Each row was made from one small tree. The marks that hang from a mark follow it in brackets, in alphabetical order. Every link used is in the known rows. Write each row's tree.
Known rows
ginop[zipes[poris[vudaf[ropi]]]]: [  88   -9   85   89   58 -183  -44    9  -43  142   15    1  -51   26
   43  -84   -6  -18 -128   63 -113   -9    1  -72   70  -43    4   39
  -15  202  148   11  -28  -65 -107   33   48  -27  -77   79    4   55
   43   47  -16  -71  -21   28   -4  -28  -12  -42   59    5]
luno[ginop[zipes] poris sose[vudaf]]: [  19  -16   62   32   23   71  -80   56  -65  -23   32   11 -165  -46
  -69   22 -139   29 -233 -220  145 -180   39  -62   45 -101 -285   71
   25  -33   42  122   14  -70  -56  112   59  -73  -30   18    2   67
   21  131   97 -248  -12 -246  -77 -281    5   79   53 -175]
lodiz[kalu pavi[lezuv] zipes[poris]]: [  76  155   33   21 -253 -111   84  -57 -137  -48  112  143   27   84
 -114 -257  -68   36  129   33 -102   58   88   14  -45  -19  325   37
  -66  121  192  134  -61  -11  -63  -12   64   56  -50 -103 -108  181
  -10  148   74  -71    3  -82   29  108   16  -36   46  -22]
luno[ginop sose vudaf[zipes[poris]]]: [  14    1   10   77   38  -47  -29   21    7  -20   54  -72  -45   67
  -30  131 -116    9 -261  -32  127 -118    4  -53   13 -169 -280  117
  -15    8   98   76  -97  -94  -81   54    8 -163  -92   22  -28   66
    8   55 -135 -109 -178 -131    9 -200   73   66   56 -105]
fidon[lodiz[kalu[zule] pavi[lezuv zipes]]]: [  83   34  104  -41 -153  -38   66  -96 -150   12   71   66  -62  -20
 -136  -49  -11  -83  177  -31  -52  -37    1   96  -81  -31  203    4
  -46  134   80  266  -49   23 -121   68   97  114    3  -41 -121   85
    3  176  125  -87  166 -151  -50   73   12  -28   73   12]
ropi[lodiz vudaf[zipes]]: [  40  102  200   36 -230 -252    6  -37  -17  -94    4   55  -13   20
  -68  106  139   73  -12   50 -144 -104  -50   71   90 -103   78   29
  -72  115   84   90  -73  -83   -5    1   47  105  -34   21   -2   14
   58  -33 -161   81 -125  -64  -66   35   -8  -40   15  -30]
pavi[kalu[vudaf] lezuv zipes]: [  14  -48   94   68 -541   14   30  -50  209 -134   70  -78   -3  -47
  -51   59  -43 -128  107  109   45  -89  100   27 -144  -24   82  -27
   31 -125   41  208  -66  -47 -127   28   46   73   -7    7   37   49
  -34   18  122  -75   94  -48 -160 -110    8 -158   28   79]
zipes[poris[vudaf[ropi[zule[lodiz]]]]]: [  89   27  117   59   55 -309  -58  -20  -33   73  -41  -54   -4  -24
   18  -56   68  -40 -140   89 -101  -21   15  -29   70  -33   56  -22
  -61  198  142   -9  -46  -44 -105   35  -26   50  -94   93    9  128
  -39  -29  -11  -99  -93   15   24   -2   -7    1   92   63]
poris[vudaf[ropi[fidon lodiz] zule] zipes]: [  71   71  210   23  -18 -407 -186   10  -14   72  -43  -57   47  -84
   13  187  203   14 -132   21 -102 -125  -79   33   63  -73  107   -5
  -76  120  138  -75  -16  -45 -137   -9    0   20  -77  127   36   33
   63   15 -191 -191 -203  -84   20 -191   -7  -26   37   92]
sose[luno[zipes[poris]] vudaf[zule[lodiz]]]: [  99   73   94  -19  129 -176 -252  -31 -104 -111  -61  -90  -67   22
 -105 -404   12   38 -115   36  145  -85   11 -100   26  -67  -45  -21
  -48  -60  -30   42   88  -32   -9   26  -87   77  -32  -70    9  -18
   35  -14   58 -107  -38 -204  -32 -282  -21  -39   -4    7]
sose[luno[poris zipes] vudaf]: [  10  107   29  -40  144  -47 -107    8  -77 -166  -32   15 -148   38
 -151 -177 -129   83   -5  -60  216  -70  -54  -75   67   -7 -178  -12
  -20 -119   74  -32  143  -40   65  118  -36  -35  -17  -69  -10  -53
  -36   16   24   34   25 -213 -136 -245  -20   20  -22  -34]
vudaf[ropi zule[lodiz[pavi zipes]]]: [ 118  198  137   50  147 -300 -157  -43 -143  -86   33 -120   37  -29
  -52 -547  131  -28  105   52 -170  -50 -105   14  -15  -95  120  -33
  -86  123  -69 -183  -89  -24   45  -76  -78   28  -61  -87  -17  182
  -15   22 -110 -257  -60  -67   72  -38   65   40   69   75]
ginop[luno[poris[vudaf[ropi[zule]]] sose zipes]]: [ -16   28   59   58  153 -164  -10  -61   36  -67  -42  -79 -153   94
  -89  -77  -88  -30 -182  -42   89 -187  -76  -55   58  -89 -370    3
  -22  159  103 -177  -92 -114  -77  155   72 -171  -63   66   67  142
  -69  -20 -106  -54  -87 -226  -27 -197   32  -28   29   15]
ropi[fidon vudaf zule[lodiz[kalu[pavi]]]]: [  78  -23  287  -64 -311 -279   82  -10 -198  -83  -59  -55    5   -6
 -121   27  122  -54   36 -137 -105 -159   86  135   -2 -149  102   22
  -89  169  -26  250 -130   28  -90   35   20  252   31   99  -26   88
   12   36   85   23   47 -209  137   25  -76    7   34  -23]
luno[ginop sose vudaf[ropi] zipes]: [ -43   42  -17   60   64 -157  -44   11  -31  -32   -4 -157  -96   72
  -55   66  -91  -27 -259  -94  114 -153  -10  -55   45 -226 -484  100
  -30  -65   -8  -93  -88  -92  -66  101   24 -272  -75   57  -67   50
   -1   -1 -239 -215 -139 -194  -21 -143   86  150   73  -65]
zule[lodiz[fidon zipes] ropi vudaf]: [ 124  125  151  151 -255 -173 -280  148 -157 -218   -2  -75   22  -33
 -157 -682 -140 -151  -45  148  -92    2   -1  -30   26   45   96   18
  -65  135 -111   14   -9  -12  -67  -26 -141   40  -83   14 -146  141
 -134   87  -21 -414  238 -164  -25  312  -62   50  112  -63]
pavi[ginop[luno] lezuv zipes]: [  21  -27  133  106 -273  164  -89  -98  197 -124   67  -39  -28  -27
  -29  157 -117  -83   11   75   83 -124  103  -23 -182  -14  -66   22
   25   -6   22  314  -57  -53  -92   59   47  123   36   35   40   62
   30   86  162 -154  174  -26  -51 -158  -48 -181  -17   90]
zipes[poris[vudaf[zule[ropi]]]]: [  52   94   37   54  156 -219 -165    2   56   11  -20    8    6  -20
  -13  -93   11  -63  -86  106  -45  -50  -37  -50   21   39    6   -2
  -29  241   12  -18  -24  -19  -94  -14  -71  -26  -87   31  -32   41
   17  -64  -28  -53 -112   27   71  -32   -2  -70   38   81]
lezuv[ginop[luno[vudaf[ropi]]] pavi poris[zipes]]: [  61  159  184  180  901  114 -174  -83  151    6  -34 -113 -104   57
    1   41   46   92 -282  -38   23 -150   22  -30 -159   28 -323   68
  -47  365 -101  -27 -182  -98  -94   -6 -154  -72  -60   44  -76  -39
  -39  -84 -387   41   39 -150  154   64   33   37  -29    9]
lezuv[ginop[luno] pavi[kalu] poris[zipes]]: [  59  127  226  168  586  316 -176 -159  300  -36    6  -96  -66   26
  -21    9   78  106 -201  -18   43 -143   83   61 -241  129 -106   22
  -21  265  -86  121 -175  -68 -130  -49 -112  -22   -9  -16    7   27
  -62  -61 -194   32  137 -195   93   55   27  -14  -59  -28]
vudaf[zule[ropi[fidon lodiz[zipes]]]]: [  21  122  146   50  -75 -219 -177   18  -80 -152  -58  -64   57  -81
  -54 -107  107  -68   81   -3  -37 -185  -70   61  -29  -91    8  -20
  -67   94  -82   35  -36   16   88  -63 -138   24  -20   31  -34   84
    1   -2 -123 -318  -82 -156   73  -68  -67  -74  -22   20]
ropi[fidon lodiz[kalu] zule[vudaf[zipes[poris]]]]: [  63   99  263  -39  -74 -230  -73  -16 -179 -158  -52   16   33   17
 -102 -134   85  -29  -67  -12  -14  -76   30   67   24 -195  146   51
  -92  -61  148  283 -100  -26  -26   31   34  165  -52  124  -19   85
  -54  126    0 -188  -79 -149    2  -79 -104    0    4    3]
poris[vudaf[zule[ropi]] zipes]: [  55   41   51   45   41 -256 -234   57   80   53  -10  -39   10  -66
   -7   26   38  -65 -139   20  -47  -78  -36  -28   35  107   11   -5
  -32  260   -1  -84  -11  -19 -188   -5  -44  -13  -67   79  -33    4
   40  -61  -84 -133  -78  -13   44  -21    8  -48   51   92]
kalu[zule[lodiz[fidon pavi[zipes]] ropi]]: [ 103   77  125   52 -347 -254 -146   -5 -222  -27   68 -186    0  -86
 -167 -400  -56 -171  186    3 -121 -145  -50   43  -52   -8  138   -2
  -81  210 -210   52  -26   59  -53   41 -102   83  -22  -36 -132  137
  -85  135   36 -330  294 -170   55  150  -50   16   42  -58]
lezuv[ginop[luno] poris[vudaf[zule[lodiz]] zipes]]: [ 141   58  233  183  630  -89 -292  -54  221  -29  -74  -78  -73   -8
  -20  132  167   72 -295   60  -17 -145   13  -28 -107  111 -126   -7
  -34  387    4   13 -155 -105 -165    3  -67  106  -82   30  -29   43
  -41  -97 -208 -171    5 -168  123 -125   46  -83   18  -31]
poris[vudaf[ropi[fidon lodiz zule]] zipes]: [  39  -15  207   17 -149 -371  -49   35  -71  116  -67  -51   27  -71
    6  309  179    2 -131  -55  -80 -115   -9   73   80  -88  123  -10
  -85  125  205    0  -11  -23 -130   58    4   58  -58  195    9   72
    4   27 -130 -129 -144  -88  -16  -75  -53    8   54   67]
vudaf[zule[ropi[fidon lodiz[pavi]]]]: [  40  144  146    8  -67 -240 -141  -22 -125  -80  -33  -93   77  -62
  -70 -249  110  -73  116  -43  -62 -170  -57   74  -51 -141   49  -14
  -88  114 -163   -8  -42   47   54  -58 -137   28   -8   35  -65   72
   26  -13  -43 -214  -39 -109  142  -14  -54  -23  -36   65]
pavi[ginop[zipes[poris]]]: [  53  -51   93   46 -158   42  -67  -17   -5   52   44  -10  -38  -10
   39   28  -24  -53  -79   11   -4  -30  111  -22  -42  -95   30   50
    1   39   41  208  -23  -36  -79   27   36   48   -7   54   19   61
  107   96  111  -70   71   27  -17  -47  -42 -133   21    7]
fidon[lodiz[pavi zipes]]: [  74    5   77   32   33   45  102   31 -172   24   17   94  -30   19
  -87 -157   73    8  152    4  -40   31  -30  119  -11  -75  253  -11
  -50  139   96   29   10    8    7   -6  -15  -12  -15  -55 -109  142
  -23  105  -36   54   71 -140  -26  180   35   17  101  -19]
poris[vudaf[ropi[lodiz[kalu]] zipes zule]]: [  88  249  173   27  259 -518 -182 -103   12 -111   -9  -14   -2    6
  -24  -88  137   44  -29  124 -205  -70 -221    7   59  -14   33  -20
  -80  148  177 -128 -106  -99  -10  -11   23    8 -130    8   13   50
    4  -33 -274 -213 -279  -47  -35 -199   73   18   36   69]
lezuv[poris[vudaf[zipes]]]: [  68  187  141  110  474 -153  -15  -33  132  -95   13   37  -48   18
  -12  260  112   29   81  143   19  -65 -133    1   21  125   23   -2
  -26  149  168  -93  -89  -80   65   41  -54   48  -89   -5  -32  -35
 -168  -22 -194  119  -19  -32   -8  -71   43 -131    8  -13]
lodiz[fidon kalu[vudaf] pavi[lezuv[ginop]]]: [  31  113  109   10 -138 -194  -23    4 -148  -79   12    4   -2   83
 -157 -251  -49   49   70   -3 -154   58   86   38 -148  -52  133   14
  -43   92   -8  110  -76   26 -113   38  -34   60  -63 -115 -211   84
   28   82  -32 -123   38 -148  -42  124   61  119   44  -59]
kalu[pavi[ginop lezuv] zule[lodiz[fidon zipes]]]: [  56    8  165   16 -306 -227    8  -79 -172  -89  150  -83  -52  -67
 -197 -145   29  -81  205  -43  -64 -145   36   69 -138   -3  259   17
  -51  102 -101  101  -25   67 -113   37    7  118  -46  -92 -119  159
   12  148  113 -158  213 -126  -87  -31    7  -73   80   -9]
vudaf[ropi[fidon lodiz]]: [  15   96  160   22  -95 -209  -36  -25 -103  -25  -51  -76   68  -44
    7   62   81    4   43   18  -98  -97  -68   49   25 -133   -4   -2
  -64  -24   64  -24  -10   -4   72  -14  -50  -12  -17   86   16   43
    1   44 -120 -201  -76  -72   19  -72  -59   32  -23    5]
kalu[vudaf[ropi[lodiz] zule]]: [   0   72   73    7  118 -393  -70  -21  -56  -88  -57  -78  -19  -12
  -23 -213  143  -33  -12   48 -146 -100  -77  -27   14 -152  -82  -39
  -38   58  -54 -172  -63  -37   20  -16  -44    1  -91    2  -15   15
   77 -117 -182 -115 -226  -46  -57 -162   41    9   15   91]
lodiz[fidon kalu[vudaf[ropi zipes]]]: [  35  160   98   23  -41 -354  -89   28 -155 -146   -8  -85   13   77
  -69 -306  -86  -12  109  152 -205   36 -156  -26   17  -11  -30   10
  -30   30  101  -75  -72  -40   32   34  -40  -35  -94  -88  -61   38
  -39   98 -222 -193  -62 -143  -98  -66   53  103   10  -55]
zipes[poris[vudaf[ropi[lodiz[pavi] zule]]]]: [  60   96  119   26   32 -376   41  -57 -114   99   -4   35  -10   23
  -51 -117  141   15  -38   20 -142  -30  -24   39   64 -143  218  -11
 -102  210  153  -46  -37  -27  -66   44    0   22 -104   69  -55  148
    1  -14  -48   56 -157    8   22   37    1   27   75   76]
vudaf[zipes[poris] zule[lodiz]]: [ 127   96  152   42  159 -203 -223  -75    5  -71   22 -132   55  -47
   27 -214  115  -20  -38  139  -37  -88  -38  -47    0  -51   23    4
  -45   62  -11   43  -88  -57  -16  -67  -36   78  -56  -37   79   78
    4   16  -56 -242  -98  -16   69 -223   26  -90   10   40]
zipes[poris[vudaf[zule]]]: [  53   44   52   18  182 -184  -94  -20   53   49   -8   52  -17   -1
   -1   11   94    5 -117   91  -15  -13  -20  -35   28  -14   93   -1
  -18  133   83   10  -22  -40 -106   -5    9   14  -83    4   17   32
   37  -32  -27   55 -164   21   33 -124   32  -74   45   76]
ropi[vudaf zule[lodiz[fidon]]]: [  50  -29  226   22 -388 -235  -44   49 -152  -48  -77  -52  -27  -14
  -82 -184  146  -32  -99   -9  -94  -48   44   79   67 -123   72  -29
  -71  133  -52  198  -72  -21  -66   43  -40  213   -1   15  -17  105
    9  -11   21   18   12 -155  -33  152  -17   13   77   -7]
ginop[luno[poris] zipes]: [  58 -122   59  106   16   92  -16  -21  -11   -7    9  -19 -137   57
  -20 -291 -134    7 -146  -57   23 -108    5  -89    7  -58 -280   26
   22  182   29   65  -50  -91  -40   55   93  -24    1   24   73   88
   22   28   43 -144  126 -156   13 -131  -25  -44  -36  -38]
pavi[ginop kalu[vudaf[zule]] zipes]: [  25   11  159   24 -335  -28 -140  -64  226 -206   46 -133  -23  -81
  -55    5   55 -166  104  106   34 -132   17   79 -188 -108   89  -35
   21 -156  -70  192  -96  -60  -85   13   -3   79  -14  -13   83   73
   38   24   44  -61   19  -62 -123 -253   35 -190   30  129]
lodiz[fidon pavi[lezuv] zipes]: [  32  115   96   67 -323  -87   34   32 -190  -53   96   53   25   39
 -141 -338   20   36  207   35  -49   44   -1   62  -58  -51  328    3
  -55   18   46   40    7   26   13   -2  -43   29  -30 -151 -129  165
  -44  165    8  -46   90 -121  -72  141   38    4   56  -14]
ginop[luno[poris[vudaf[ropi[lodiz] zipes zule]]]]: [  71  140  163  110  328 -297 -148 -108   81 -136  -10  -31  -89   28
  -58 -225   21   63 -103   99  -83 -156 -212  -56   45  -37 -217  -22
  -47  227  134 -153  -89 -139    2   29   33  -59 -112    0   83  113
  -23  -68 -221 -174 -171 -126  -24 -292   53   -4   -9   81]

Which tree is each row?
[ -24   19  118   47 -150 -408   29   62 -214  -96  -71  -54  -41   12
  -89 -221  136  -26   52   19 -147  -68  -59   45   37 -180   66  -46
  -63   56   53  -71  -38  -19   66   53  -77   29  -94   -5  -78  128
  -18   -5 -204 -121 -142 -166 -150  -13    4   44   61    0] => kalu[vudaf[ropi[lodiz[fidon zipes] zule]]]
[ 119  127  173   84 -564 -333 -197   50 -138 -146  -49  -65   34   -2
 -109 -372 -124  -97  -68  113 -243  -36   -9   16   65   47   -6    0
  -88  303  -60  143  -71  -29 -101   -4  -89  113  -32   12  -99   97
  -11   15  -37 -295  131 -216   62  315  -49   43   54 -110] => zule[lodiz[fidon kalu] ropi[vudaf]]
[   2   45   30   14  191   11 -146    8  -76  -71  -30    4 -112   66
 -136 -124 -109  137 -140  -68  186  -59   61  -93   23  -47 -193   50
  -20 -110   83  169  127   -8   14   93  -52  -25  -36  -71  -83  -32
   17   24   61  -95   -6 -217 -100 -268  -20  171   -8  -91] => sose[luno[ginop zipes[poris]] vudaf]
[  89    8  162   14 -101   90   -5  -29  -48    0   41   20  -25  -59
  -58   98   52  -93  159   24   15  -40   12  136  -93 -124  221    6
  -41   50   34  222    2    0  -56   50    0   70   23   27  -66   89
   23  155   76   26  174  -76  -14   66   -4  -72   87   40] => fidon[lodiz[pavi[ginop zipes]]]
[  27  175   19   39  139 -213 -176   17   22 -207   25 -133  -63   -5
  -57 -184 -136 -140  -95   -3  136 -202 -195  -57   34 -108 -386   27
  -31  113  -72 -188 -116 -111    0   36  -80 -199  -86    9   30   50
  -25  -22 -193 -117 -189 -124   40 -212   69 -126   25   34] => luno[poris sose vudaf[zipes zule[ropi]]]
[  52  120  128   42 -492  -84 -101  -45 -108  -65  118 -152    7  -33
 -203 -509  -57 -154  287   36  -79  -85 -126  129 -123  -36  264  -13
  -54   46 -163  100  -35   48  -37   28  -71  -19   -5 -112  -82  162
  -87  177   60 -125  262 -165  -42  100   -1    6   19  -11] => lodiz[fidon pavi[kalu[zule[ropi]] zipes]]
[  95  109   90   45   75 -158 -234   59  -90 -135  -45  -87   -6 -103
  -76 -392   10  -79   20   28  -26 -117  -48  -29  -11   36   43  -39
  -31   79 -158  -36   10   -9   30  -52 -155   79  -29  -28  -52   74
  -46    3  -18 -295   -1 -126   22  -46  -37  -39   44   16] => sose[vudaf[zule[lodiz[zipes] ropi]]]
[ 140  -15  115   81 -339 -199   50  -17 -123 -150   35  -38  -36   82
 -143 -367 -106  -29   37   49 -179  -50  113   11 -103  -63  167    1
  -61  206   65   22 -119  -59  -98   14   17  134  -59  -34  -88  235
  -21   59  -28 -220  120 -253   40   95   17   -9   63  -53] => zule[lodiz[kalu[vudaf] pavi[ginop[luno]] zipes]]
[  29    1  110   50  -42   56  -66   74  -79  -21  -91  -68   53  -70
   -8   60  -69 -123   89   28   14  -84  -25   66  -24    3 -106   -6
  -25  139  -27  110   19   55   18   -9 -151  -41   24  101  -76   26
  -41   45    6 -188  126 -119   62  131  -92   -5    8    0] => zule[ropi[fidon[lodiz]]]
[  29  158  159   28  -82 -286    9  -74 -182  -39   26    0    3   -1
  -79 -225  159  -10   96  -24 -143  -63  -17  100  -11 -227  248  -11
 -118   95   95   26  -62  -15   61   22  -43   42  -66    7  -59  235
   24   64  -56  -71 -119  -32  -28   27  -15   -8   65   73] => vudaf[ropi[lodiz[pavi[ginop] zipes[poris]] zule]]
[  83  181  281  197  900  142 -163 -130  283  -81  -24   -7 -138    1
  -44  368  106   82 -120   20   51 -218   37   30 -218  113 -123   40
  -26  370  -34  159 -165  -88  -67   48 -118   87  -46   44  -65  -36
 -134  -36 -264   56  150 -183  138  -10   -7  -60  -13  -45] => lezuv[ginop[luno] pavi[zipes] poris[vudaf]]
[   1  -21  -33   13  -16 -122  -22   15  -61  -95  -37  -64 -104  135
  -94 -143  -96   27 -118  -18  182  -28  -19  -60   33 -113 -249   18
  -39  -38   45  -44   40  -54    0   82  -32  -87  -33   -7  -50  -65
   14  -79 -114   92  -16 -163  -58  -71   26    9   -4    7] => sose[luno[vudaf zipes]]
[ 102   94  108   20  107 -409   30  -49 -217   11   81 -189  -15   20
 -111 -389   -1  -65  170   85 -221  -93  -48  -52   -1  -75   59   21
  -67  194  -20 -197 -109   -6  -48   24  -35   28 -124  -66  -83  132
  -41   45 -110 -131    7  -34  -24  -57   41   51   52   29] => kalu[vudaf[ropi zipes[poris]] zule[lodiz[pavi]]]
[  53   46  175   85  118  202 -113 -133  138  -26   67  -38  -47  -21
   -6   89  -52  -31  -71   31   57 -165  134   -3 -176  -44    6   67
  -16  137  -51  293  -68  -46 -108   16  -33   66   16   53   54   43
   30   88    5   10  158  -90   95  -54  -68 -106  -28   56] => lezuv[pavi[ginop[luno] zipes[poris]]]
[  30    3  115  121  -16  200 -147  -93  190  -40   34  -43  -16   16
  -33  212 -119  -22 -161   37   89 -145  142  -43 -191  -42 -124   65
   23  119   20  314  -95  -56 -167   50   30   14    5   21   15   78
   46  107  107 -185   58  -74   38 -176  -40 -136   -1  -69] => pavi[lezuv[ginop[luno[sose]]] zipes[poris]]
[ 138   92  203  105 -186 -229 -308  -37  146  -95   26  -98   14 -144
  -13  150    3 -187  -44  160  -22 -169   49   -8  -72  -13   92    7
  -50  183   -8  226  -49  -59 -151   30  -67  133  -61  111    7  102
    6   52   51 -292   76  -16   73 -103  -59 -210   80   74] => pavi[ginop zipes[poris[vudaf[zule[lodiz ropi]]]]]
[  55  112  116   23  340 -240 -131  -26   86  -55    8  -17  -19   -7
  -11   38  127   28    0   91  -25  -55 -140   -4   10   38   26  -11
  -16   84   76  -91  -64  -58  -27   -6   -6   22  -81  -21   24    2
  -19  -35 -154   -5 -172   13  -27 -202   76  -45   34   92] => poris[vudaf[zipes zule]]
[ 148  279  309  135  532 -135 -163 -182  254 -155   40 -103  -43  -54
   -4  -65  242   11  -16  151   12 -175  -82   63 -104  123   90  -43
  -68  190    6  -36 -193 -108  -33  -69 -134   87  -94  -23   61   33
 -174  -97 -233   30   -4 -151   44  -45   91 -137   19   89] => lezuv[pavi[kalu] poris[vudaf[zipes zule[lodiz]]]]
[ -24    8    5   -2   51   91  -53   45  -25  -13    4    0  -64  -16
  -69   90  -95   42 -179 -144  111 -106   32  -21  -11  -44 -140   52
   24  -98   -6   68   23   -9  -42   57  -15  -59  -17  -11  -43   23
   10   80   64 -125  -80 -173  -50 -187   19  135   42 -139] => luno[ginop sose[vudaf]]
